Here is a tiny trained network, its code and every weight. The questions are about switching its units off for an input and a class, where a switched-off unit gives its printed mean instead of its output.

import numpy as np


def w(rows, s, z=0):
    codes = np.array(rows[::2]) - 128.0
    scale = np.full(codes.shape[1], s)
    scale[-1] = z or s
    return codes * scale


def f(y):
    return y / 2 * (1 + np.tanh(0.7978845608 * (y + 0.044715 * y**3)))


def log_softmax(a):
    a = a - a.max(-1, keepdims=True)
    return a - np.log(np.exp(a).sum(-1, keepdims=True))


def net(x, mask):
    res = np.array(x, float).reshape(1, 4) / 4 @ E
    y = f(res @ A[0][:, :-1].T + A[0][:, -1])
    res = res + np.where(mask, y, B[0][:, -1]) @ B[0][:, :-1]
    return log_softmax(res[-1] @ U[:, :-1].T + U[:, -1])


A, B = {}, {}
E = w([
[179,137,112,123],'x0',
[127,164,102,89],'x1',
[188,104,145,67],'x2',
[1,147,213,134],'x3',
],0.014)
A[0] = w([
[81,149,142,109,204],'n1',
[211,50,38,48,185],'n2',
[160,111,179,63,101],'n3',
[210,40,99,187,94],'n4',
[162,109,46,117,86],'n5',
[119,186,85,210,92],'n6',
[182,105,44,4,174],'n7',
[108,208,109,108,203],'n8',
[111,215,88,49,142],'n9',
[127,64,154,1,84],'n10',
[92,219,83,250,86],'n11',
[141,71,157,84,75],'n12',
[131,179,243,81,81],'n13',
[112,187,92,86,82],'n14',
[162,95,191,81,59],'n15',
[173,230,150,126,179],'n16',
[17,13,127,222,206],'n17',
[178,57,206,224,163],'n18',
[135,103,140,85,118],'n19',
[42,26,85,88,169],'n20',
[153,58,23,92,79],'n21',
[124,173,115,246,76],'n22',
[61,231,104,76,92],'n23',
[148,61,179,68,113],'n24',
[190,105,91,167,115],'n25',
[70,129,209,247,231],'n26',
[126,170,243,240,159],'n27',
[129,213,113,181,113],'n28',
[74,171,163,199,56],'n29',
[125,115,135,242,119],'n30',
[132,151,39,125,110],'n31',
[133,152,133,197,137],'n32',
[176,95,190,118,92],'n33',
[116,65,11,65,82],'n34',
[217,149,146,81,58],'n35',
[181,72,132,85,103],'n36',
[149,99,116,135,67],'n37',
[100,189,139,84,252],'n38',
[69,162,130,156,165],'n39',
[98,249,68,42,171],'n40',
[129,89,143,150,78],'n41',
],0.0097,0.0032)
B[0] = w([
[104,156,134,19,159],'n1',
[145,121,131,97,249],'n2',
[121,184,163,203,156],'n3',
[75,142,124,108,200],'n4',
[55,156,97,174,181],'n5',
[112,216,157,158,153],'n6',
[144,137,87,136,227],'n7',
[145,116,154,95,151],'n8',
[184,84,194,165,159],'n9',
[59,198,123,172,168],'n10',
[123,173,159,173,177],'n11',
[135,167,130,207,143],'n12',
[54,101,71,138,159],'n13',
[141,86,213,150,138],'n14',
[88,169,150,160,149],'n15',
[162,120,102,90,147],'n16',
[153,153,70,90,197],'n17',
[221,35,191,82,164],'n18',
[121,189,151,147,139],'n19',
[172,178,101,101,151],'n20',
[49,111,93,145,191],'n21',
[125,155,84,200,157],'n22',
[116,93,107,158,165],'n23',
[152,205,173,177,157],'n24',
[67,62,117,80,182],'n25',
[192,117,96,112,200],'n26',
[124,70,79,119,173],'n27',
[139,145,194,152,144],'n28',
[110,123,145,143,167],'n29',
[194,147,195,168,155],'n30',
[115,70,152,129,162],'n31',
[150,170,111,141,141],'n32',
[144,198,206,193,149],'n33',
[84,133,128,133,172],'n34',
[90,138,143,135,183],'n35',
[99,156,128,124,175],'n36',
[84,133,179,119,138],'n37',
[182,97,65,88,160],'n38',
[121,126,122,92,165],'n39',
[239,52,254,147,173],'n40',
[144,94,181,140,128],'n41',
],0.0053,0.016)
U = w([
[110,253,132,147,54],'0',
[136,143,95,60,251],'1',
[47,85,91,77,27],'2',
[161,91,145,91,137],'3',
],0.012,0.0026)

Each question gives the input, the list of numbers given to net, and the class t.
The units are the neurons (one row each of A and B). Each row of codes is followed by its name. A weight is (code - 128) times the scale printed after its matrix; where a second scale follows, it is the last column's (A, B and U).
mask holds one flag per neuron, in row order. A switched-off neuron (its flag False) gives its mean, the last column of its row in B, instead of its output. The means were averaged over made-up inputs and are rounded, as every weight is.
A unit's drop is (log p(t) with every unit on - log p(t) with that unit switched off) / (log p(t) with every unit on - log p(t) with every unit switched off).
The circuit of an input: a set's keep is (log p(t) with only the set's units on - log p(t) with every unit switched off) / (log p(t) with every unit on - log p(t) with every unit switched off). Starting from the 12 units with the biggest drops (on a tie, the unit counted first), units are removed one at a time, each time the one whose removal leaves the highest keep (on an exact tie, the one counted first), for as long as the keep stays at least 0.8.
circuit, biggest first: the units of the circuit, biggest drop first
unit that matters most: the unit with the biggest drop
k most important neurons: the k neurons with the biggest drops, biggest first
drop when u is switched off: that unit's drop, to one decimal
input [4,-8,-1,6], class 3: circuit, biggest first => [n18, n26]
input [1,3,3,-4], class 2: unit that matters most => n21
input [-8,6,-2,7], class 1: circuit, biggest first => [n26, n17, n38]
input [3,5,6,3], class 0: circuit, biggest first => [n10, n3]
input [2,4,-1,8], class 2: circuit, biggest first => [n13, n27]
input [5,6,-7,-8], class 2: circuit, biggest first => [n25, n21, n31]
input [-4,-6,-3,3], class 3: circuit, biggest first => [n18, n26]
input [-2,8,-7,-7], class 3: 2 most important neurons => [n40, n31]
input [-1,8,5,0], class 3: 2 most important neurons => [n40, n9]
input [-3,-4,7,7], class 0: 2 most important neurons => [n24, n10]
input [-6,8,-4,-8], class 2: 2 most important neurons => [n21, n5]
input [-6,8,-3,-5], class 3: 2 most important neurons => [n40, n9]
input [-2,-5,4,-5], class 2: drop when n4 is switched off => 0.2
input [0,2,7,7], class 0: drop when n2 is switched off => 0.1
input [2,8,-1,-1], class 3: drop when n40 is switched off => 0.2
input [0,-6,-3,2], class 3: unit that matters most => n18
